Below are the code and all the weights of a small trained network. Each question names an input and a class and asks about switching units off, where a switched-off unit gives its printed mean instead of its output.

import numpy as np


def w(rows, s, z=0):
    codes = np.array(rows[::2]) - 128.0
    scale = np.full(codes.shape[1], s)
    scale[-1] = z or s
    return codes * scale


def norm(h):
    return h / np.sqrt((h * h).mean(-1, keepdims=True) + 1e-5)


def f(y):
    return y / 2 * (1 + np.tanh(0.7978845608 * (y + 0.044715 * y**3)))


def log_softmax(a):
    a = a - a.max(-1, keepdims=True)
    return a - np.log(np.exp(a).sum(-1, keepdims=True))


def net(x, mask):
    res = np.array(x, float).reshape(1, 2) / 4 @ E
    u = 0
    for l in range(3):
        y = f(norm(res) @ A[l][:, :-1].T + A[l][:, -1])
        res = res + np.where(mask[u : u + 4], y, B[l][:, -1]) @ B[l][:, :-1]
        u += 4
    return log_softmax(norm(res)[-1] @ U[:, :-1].T + U[:, -1])


A, B = {}, {}
E = w([
[5,131,183],'x0',
[148,157,37],'x1',
],0.0034)
A[0] = w([
[118,141,241,95],'0.n0',
[253,88,92,210],'0.n1',
[80,167,109,99],'0.n2',
[81,152,180,254],'0.n3',
],0.0061,0.0019)
B[0] = w([
[221,38,166,161],'0.n0',
[74,241,163,253],'0.n1',
[130,122,22,134],'0.n2',
[141,3,102,178],'0.n3',
],0.0046,0.0042)
A[1] = w([
[124,113,161,40],'1.n0',
[149,247,115,252],'1.n1',
[80,134,128,169],'1.n2',
[156,150,134,106],'1.n3',
],0.012,0.0022)
B[1] = w([
[174,81,116,127],'1.n0',
[83,161,253,254],'1.n1',
[210,135,103,140],'1.n2',
[20,126,133,136],'1.n3',
],0.0059,0.0096)
A[2] = w([
[216,102,113,55],'2.n0',
[57,110,3,67],'2.n1',
[152,75,210,26],'2.n2',
[122,96,37,255],'2.n3',
],0.0072,0.0014)
B[2] = w([
[2,131,162,113],'2.n0',
[168,156,45,163],'2.n1',
[84,87,20,251],'2.n2',
[179,207,147,173],'2.n3',
],0.0053,0.002)
U = w([
[100,178,194,247],'0',
[116,1,117,95],'1',
[172,160,45,19],'2',
],0.019,0.0015)

Each question gives the input, the list of numbers given to net, and the class t.
The units are the neurons (one row each of A and B). Each row of codes is followed by its name. A weight is (code - 128) times the scale printed after its matrix; where a second scale follows, it is the last column's (A, B and U).
mask holds one flag per neuron, layer by layer. A switched-off neuron (its flag False) gives its mean, the last column of its row in B, instead of its output. The means were averaged over made-up inputs and are rounded, as every weight is.
A unit's drop is (log p(t) with every unit on - log p(t) with that unit switched off) / (log p(t) with every unit on - log p(t) with every unit switched off).
The circuit of an input: a set's keep is (log p(t) with only the set's units on - log p(t) with every unit switched off) / (log p(t) with every unit on - log p(t) with every unit switched off). Starting from all 12 units, units are removed one at a time, each time the one whose removal leaves the highest keep (on an exact tie, the one counted first), for as long as the keep stays at least 0.8.
units of the circuit, in order: the units of the circuit, biggest drop first
k most important neurons: the k neurons with the biggest drops, biggest first
drop when u is switched off: that unit's drop, to one decimal
input [3,4], class 2: units of the circuit, in order : 1.n1; 0.n1
input [6,2], class 2: 3 most important neurons : 1.n1; 0.n2; 2.n3
input [8,1], class 1: units of the circuit, in order : 0.n1; 1.n1
input [-5,-8], class 1: units of the circuit, in order : 1.n1
input [8,8], class 2: 2 most important neurons : 1.n1; 0.n1
input [5,2], class 2: 3 most important neurons : 1.n1; 2.n3; 0.n2
input [3,7], class 2: 4 most important neurons : 0.n1; 1.n1; 0.n2; 2.n1
input [1,1], class 2: drop when 1.n1 is switched off : 1.0
input [8,-5], class 1: drop when 1.n1 is switched off : 0.1
input [8,6], class 2: drop when 1.n1 is switched off : 1.1
input [7,0], class 1: drop when 1.n2 is switched off : 0.0
input [5,8], class 2: 2 most important neurons : 1.n1; 0.n1
